Each object holds some of the marks & ^ @ ! + $ % * §, at most 3. A symbol removes its mark if there, or adds it if room remains.

Which object is each row?
[-117  404  428 -874  472 -131  -35 -119  235 -671   -8] -> [@, !, %]
[ -94 -421 -236  201  371  258  414  507  -29  930 -378] -> [&, $, §]
[-132 -339  148  -38  176 -761 -569 -156  242  377 -694] -> [@, +, $]
[  -67   303   287    97   188 -1043  -367  -181   476  -159   171] -> [@, !, +]
[ 147  326 -276  783 -132  535  718 -318   -6  155 -137] -> [&, *]
[-557  254   85 -314  443  665  547  251  463 -257  129] -> [&, !, %]
[-263 -951   66  368 -148 -235 -662  176  -55  154 -135] -> [^, +, $]
[ 306  229  257 -164 -150 -430  177  772   54  185  737] -> [!, §]
[ 461 -647   -5  452 -457   48   72  -76 -763 -206 -498] -> [^, $, *]
[  -3  252 -401  255  225  485  399  342  328  816  378] -> [&, §]
[-528  222  -91 -340  290  988  315   18  496  -46   44] -> [&, %]
[-563  368  118 -646  195 -173 -633 -584  326 -262  -83] -> [@, +, %]
[-437  -45  332  245 -408 -696 -224  150  577  -87  550] -> [!, +]
[ 600 -151 -253  -87 -130   95 -462  611 -309  168  901] -> [^, §]
[-782   75  -73  637  281 -148  376   46  684  206  343] -> [&, !, +]
[-573  183  -23 -232 -677  188  -42 -781 -342 -452  -31] -> [+, %, *]
[ 586 -283  315 -225  243 -482 -437  191  150  344 -760] -> [@, $]
[ 153  413 -567  596  -68  420  787 -158 -381  416  112] -> [&, *, §]
[-123  217   66  480  393  279  696  466  670  169  292] -> [&, !]
[ 898  456  173 -200  254 -342 -574  -32  587    6  -18] -> [@]
[ -158   345   306    60   187 -1041  -384  -234   480  -109   192] -> [@, !, +]
[ 641  406    9  404 -926   97  277 -323 -297 -192   60] -> [*]
[-487  317 -315 -464  393  810  374  106  133  281  273] -> [&, %, §]
[ 770  559 -133 -492  268 -521 -416  101   50  456  205] -> [@, §]
[  65  -10 -584  413  499  578  167  415   39  413  560] -> [&, ^, §]
[ -15  -74 -129  723  603  368  431  477  449 -189  569] -> [&, ^, !]
[ 810  572  -38 -496  229 -535 -479   81   70  491  179] -> [@, §]
[ 691   53 -188  598 -581  159   22 -303 -510 -453  194] -> [^, *]
[  92   25 -184  228  264 -560 -975 -404  256 -144  291] -> [^, @, +]
[ 193 -340  390  346 -502 -360  620  114 -624 -207 -651] -> [!, $, *]
[-102  245 -103  562 -930 -252  -92 -678 -244  -78   29] -> [+, *]
[ 577  365  -27  418 -896  -27  266 -355 -424 -239   27] -> [*]
[ 516  -74   82   99  -73 -437  138 -370 -509  113 -963] -> [@, $, *]
[ 531  262  -75 -257 -498  -16 -203  574   24  626  626] -> [§]
[ 144 -537  291 -332 -129 -509  156  823 -299  434 -143] -> [!, $, §]
[  109   423   250 -1004   282   227  -388  -241   299  -387  -155] -> [@, %]
[-240 -375   76  440 -694 -415   81 -441 -465  175 -610] -> [+, $, *]
[ 344 -129   14   37   93 -312    4  733 -253  -92 1004] -> [^, !, §]
[ 518 -269  237 -265  254 -391 -387  175  156  293 -869] -> [@, $]
[  78 -129 -331  704  539  648   18  291  566  131  383] -> [&, ^]
[ -314  -435   141 -1009  -114   272   -67   371  -392   245  -328] -> [$, %, §]
[ 455  383  286  436 -583 -165  572 -140 -330 -385   89] -> [!, *]
[-140 -374 -284  229  368  294  451  514   43  940 -375] -> [&, $, §]
[ 233  567    8 -516  -81  184  127 -743 -363 -555 -403] -> [@, %, *]
[-496  275  -64 -367  328  986  256   59  529  -38   58] -> [&, %]
[ 349 -393  139  278 -626  -16  274 -139 -570   12 -745] -> [$, *]
[-183 -790  129 -623   34  506 -353  186 -300 -359 -333] -> [^, $, %]
[ 459 -336  470 -169  477 -798   12  343  109   49 -691] -> [@, !, $]
[ -81  385  -96 -655 -467  400  343 -413 -716 -258  125] -> [%, *, §]
[ 440 -640  -33  478 -358    3    8  -42 -804 -218 -467] -> [^, $, *]
[ -25 -256  286 -860  357   25 -267  -44  -35 -115 -766] -> [@, $, %]
[ 790  490  204 -138  213 -356 -524 -117  546   65  -70] -> [@]
[ 428 -309  273  346   57 -176 -114  567  147 -622  809] -> [^, !]
[   2 -439  -23  401  267  427  315  519  361  665 -602] -> [&, $]
[   50   457   -54 -1132   333    39  -289  -134  -118   -57    68] -> [@, %, §]
[ 754  254 -292 -184  534 -419 -655  135  -98  121  370] -> [^, @, §]
[-664   67  -15  716  220 -132  338   84  758  209  419] -> [&, !, +]

From each start, follow one symbol. Which object do you reach?
Answer with the object's name.
---
[ 752  192 -312 -234  584 -331 -649   89 -242   74  415]
@
[^, §]
---
[ 720  683 -255  -24 -225 -373  216 -465 -604  130  -64]
*
[@, §]
---
[  39  183 -153  510  238  702  330  225  842  430  183]
§
[&, §]
---
[ -29  350  -75  784   10  200 1059 -161  -26  -64   32]
*
[&, !]
---
[ 368  621 -293  544  412  164  533 -565   20  130 -409]
@
[&, *]
---
[ 492 -222   99 -436  236 -561 -298  273 -217  606 -595]
$
[@, §]
---
[  179   529   163 -1002   365   229  -327  -271   296  -450  -155]
§
[@, %, §]
---
[  27  310   87   55   67 -762 -747 -418  548  155   26]
+
[@]
---
[ -28  363 -145  783   55  212 1028 -134  -34 -177  -25]
&
[!, *]
---
[ -59 -208  295 -879  323   23 -369  -15  -29 -198 -819]
%
[@, $]
---
[-601  214   94 -266  426  594  657  190  427 -279  167]
%
[&, !]
---
[ 310 -606   43 -280 -248 -176 -152  684 -311  733 -250]
!
[!, $, §]
---
[  28 -125 -283  700 -607 -177 -280 -632 -505 -327  250]
^
[+, *]
---
[ 103  -48 -573  391  554  512   99  445  138  548  560]
&
[^, §]
---
[ 498 -220  336  320   46 -209 -113  548  223 -585  748]
§
[^, !, §]
---
[ 749  223 -244 -226  538 -398 -533   73 -147  109  330]
@
[^, §]
---
[-125 -369  224  -10  158 -792 -641 -148  183  311 -692]
+
[@, $]
---
[ -97 -102 -152  633  606  357  394  413  442 -135  529]
^
[&, !]
---
[ 535 -325  256 -255  261 -417 -387  228   94  340 -811]
*
[@, $, *]
---
[ -36  370   99   14   26 -766 -715 -518  545   88   15]
%
[@, +, %]
---
[ 703  201 -297 -231  546 -326 -573  122 -142  113  381]
^
[@, §]
---
[ 559  593  206 -340  382 -782  -16  309  103  213  319]
!
[@, §]
---
[ 547 -330  310 -233  274 -448 -333  209  177  289 -861]
!
[@, !, $]
---
[ 597  113 -432  320 -411  -35   76 -165 -895 -131  399]
§
[^, *]
---
[ 626  144 -390  337 -529   36  134 -216 -854 -151  428]
*
[^, §]
---
[-639   73 -199  677   96  201   58  -94  760  543  206]
!
[&, !, +]
---
[-488 -176 -420  810  383  258 -206 -119  552  237  387]
+
[&, ^]
---
[ 696   22 -128  520 -593  184   79 -346 -584 -409  190]
$
[^, $, *]
---
[ 344  421   56  173 -569 -354  662  -42 -707  -67  351]
*
[!, §]
---
[-606  209 -442  403  213   -2   88   61  461  810  415]
+
[&, §]
---
[ 410 -132   10   -1   56 -321  -13  726 -282  -80 1022]
^
[!, §]
---
[ -202   231   -49 -1102  -226   492  -135   230  -134    41   435]
%
[§]
---
[ 139  210   14 -730  603  268 -534 -322   31 -688   44]
^
[@, %]
---
[ -114   284   274   112   232 -1021  -373  -173   538  -157   183]
@
[!, +]
---
[ -79  307  105 -425 -604  545  239 -510 -350 -572  -79]
%
[*]
---
[ 253  539 -496   56  805  -35  196   64  407  666   41]
&
[@, §]
---
[ -25  -60 -160  742  639  326  463  454  464 -170  513]
!
[&, ^]
---
[ 114 -153  -57  189  811   55   82  108  365  556 -783]
&
[@, $]
---
[-260  221  108  517 -713 -610  291 -424 -288 -300  229]
*
[!, +]
---
[  21   71 -122 -241 -325  594   29 -488 -633 -773  114]
%
[^, *]
---
[-622  191 -420  455  205   66   74   -7  386  824  457]
+
[&, §]
---
[-114 -364 -260  140  321  300  384  509   -3  897 -362]
§
[&, $]
---
[ 515 -225  -40 -462  299 -568 -333  359 -152  590 -615]
$
[@, §]
---
[-639  227  130 -347  475  626  587  193  391 -232   96]
%
[&, !]
---
[ 361 -770  -89  -33  114  -59 -320  637 -528  315  -84]
$
[^, §]
---
[ -216   262   -33 -1047  -212   566  -166   118  -129   -13   447]
&
[&, %, §]
---
[ 647  474  445 -164  394 -727  -76  184  509 -295   26]
+
[@, !, +]
---
[ -50  291 -382  238  336  512  372  387  309  825  393]
^
[&, ^, §]
---
[ 291  597 -469   70  822   22  163   40  321  703   34]
@
[&, §]
---
[ 376 -286  -94   56 -540 -169  303   29 -910  383 -489]
§
[$, *]
---
[-109 -168   64 -612   23  716 -440   -4  -25 -713  415]
$
[^, $, %]
---
[-374  -91 -282 -168  580 1045   87   23  208 -296  207]
%
[&, ^]
---
[ 704 -318   73  284 -159  248 -738  313  212 -290  707]
*
[^, *]
---
[ 563  442 -230  154 -791  -36  331 -214 -719  131  201]
*
[§]
---
[ 546  -65  117   76 -156 -335   54 -360 -484   20 -977]
*
[@, $]
---
[ 862  143   29   12  484 -263 -739  -53  192 -293  163]
§
[^, @, §]
---
[-229  336  299 -332 -427  220  619 -304 -467 -709   76]
%
[!, *]
---
[-414  104  175   46 -267 -823 -127  274   77  304  758]
+
[!, §]
---
[ 756  221 -335 -143  587 -352 -585  134 -197   69  463]
^
[@, §]
---
[ 179  102 -387  903   59  631  479 -265 -191 -173   53]
^
[&, *]
---
[ 102  -22 -594  474  506  524  134  397   70  472  671]
&
[^, §]
---
[-490  331 -299 -488  360  856  379  143  141  246  227]
%
[&, §]
---
[ 194   96 -429  917  145  565  502 -280 -246 -167   78]
&
[^, *]
---
[  -2    4 -137 -269 -328  633   42 -429 -611 -876  124]
%
[^, *]
---
[  54  447  168 -948  354  189 -427 -323  262 -395 -123]
§
[@, %, §]
---
[ 699  107  162   42  629 -576 -367  180  257 -588  356]
@
[^, !]
---
[-121  294  -99  569 -887 -171   -5 -636 -257  -56   96]
%
[+, %, *]
---
[-1021   123  -163  -138   225   550    70  -242   469    -8   125]
+
[&, %]
---
[ 395  -31   56  588 -366 -189  367 -164 -540 -684  306]
*
[^, !]
---
[-302  461 -220    3   -1  861  651 -442 -176 -248 -223]
*
[&, %]
---
[ 554 -165 -284    3  -60  104 -498  434 -223  147  893]
^
[§]
---
[ 269  599 -434   62  818   35  120   45  381  643   67]
&
[@, §]
---
[ 619  601  157  275  -41 -600  372 -429 -319 -511 -170]
@
[!, *]
---
[ 116  440 -243  804 -155  508  691 -328  -86  120 -155]
&
[*]
---
[ 110 -643  596  -15 -128 -383  101  758   35   80 -469]
*
[!, $, *]
---
[-803   52  147 -591 -439  228 -425 -287  327 -251  297]
*
[+, %, *]
---
[ 441   40  123  645 -364 -124  422  -61 -604 -701  275]
^
[!, *]
---
[-479 -182 -415  846  386  265 -153  -92  534  253  430]
+
[&, ^]
---
[ 655  155  295   10 -645  133 -351  340  616  124  421]
*
[*]
---
[ 256 -563   92 -293 -284 -173 -214  690 -312  783 -315]
$
[§]
---
[ -137   322   297    38   185 -1050  -324  -189   466  -163   203]
@
[!, +]
---
[-272 -370  136  506 -115 -525 -412  127  186 -453  784]
+
[^, !]
---
[ 491  -56   38  577 -306 -168  413  -83 -552 -691  330]
!
[^, *]
---
[-286   93 -211  -52 -513 -527 -499  -15   96  653  747]
+
[§]
---
[ 647 -328  -21  201 -244  239 -634  382  237 -333  701]
*
[^, *]
---
[-323 -704  178  130 -400 -420 -507  160  153  471 -456]
*
[+, $, *]
---
[ 346  669 -341  605  400  126  487 -585   14  101 -413]
@
[&, *]
---
[ 179 -188  -73  192  791   80   70  157  357  482 -813]
@
[&, $]
---
[ 422 -637  -36  453 -398   18   88 -136 -720 -222 -545]
$
[^, *]
---
[ -234   226    29 -1130  -202   483   -41   155  -156    -5   464]
*
[%, *, §]
---
[-442  300  -86 -329  360  998  294   12  495  -32   39]
!
[&, !, %]
---
[-211  422 -113 -437  890  523   76 -197  428  -49 -254]
&
[@, %]
---
[-221 -514  202  391  437  103  578  592  343  368 -400]
!
[&, $]
---
[-386   89  149   11 -325 -849  -62  274  131  363  807]
§
[!, +]
---
[   57   468   -69 -1148   396    73  -306  -101  -104   -69    91]
%
[@, §]
---
[ -24  -69 -214  702 -581 -205 -178 -632 -422 -401  219]
^
[+, *]
---
[  61  441 -282 -211  104 -853 -740 -268  127  492  197]
+
[@, §]
---
[-199 -439  148  427  446  106  625  554  366  403 -362]
$
[&, !]
---
[-661 -524  -94  579  130  104   31   97  396  671 -443]
+
[&, $]
---
[-567  214  -79 -238 -646  137  -11 -826 -316 -438   44]
%
[+, *]
---
[  22  440 -163 -164  149 -820 -675 -256  146  506  302]
+
[@, §]
---
[-618  162 -254  675  116  154  -38 -185  745  521  255]
!
[&, !, +]
---
[-160  356  228   76  179 -999 -351 -193  526 -157  152]
@
[!, +]
---
[-319  503 -149 -451  813  574  141 -249  474    1 -174]
&
[@, %]
---
[-393  -58 -271 -178  501 1048   67  -43  261 -250  194]
%
[&, ^]
---
[-265 -409    9  471 -705 -446   93 -455 -468  125 -653]
$
[+, *]
---
[-238  160  208  522 -758 -639  344 -443 -266 -376  216]
*
[!, +]
---
[-254 -259  189  479 -130 -649 -355  130  189 -432  710]
+
[^, !]
---
[ 214 -135  -88  138  833   29  131  119  290  505 -815]
@
[&, $]
---
[ 191  165 -523  940   93  599  439 -233 -266 -100   40]
*
[&, ^]
---
[-464 -716  455  157 -235 -712 -108  308  158  183 -279]
$
[!, +]
---
[  -2 -182 -148  713  613  352  387  401  374 -160  460]
^
[&, !]
---
[ 835  125   -7   63  441 -134 -739  -48  259 -267  240]
^
[@]
---
[-161  214   68  548  405  188  680  403  672  141  307]
^
[&, ^, !]
---
[ 195  524  104 -559   -6  163  109 -747 -371 -516 -399]
*
[@, %]
---
[ 564   88 -464  411 -436   47  113 -185 -904 -114  398]
*
[^, §]
---
[ 225   82 -419  865   93  560  417 -287 -192 -118   66]
^
[&, *]
---
[-515 -429   95 -393  340  762  277  196  223  167 -627]
%
[&, $]
---
[ 505  438 -231  105 -759   19  381 -196 -718  142  215]
%
[%, *, §]
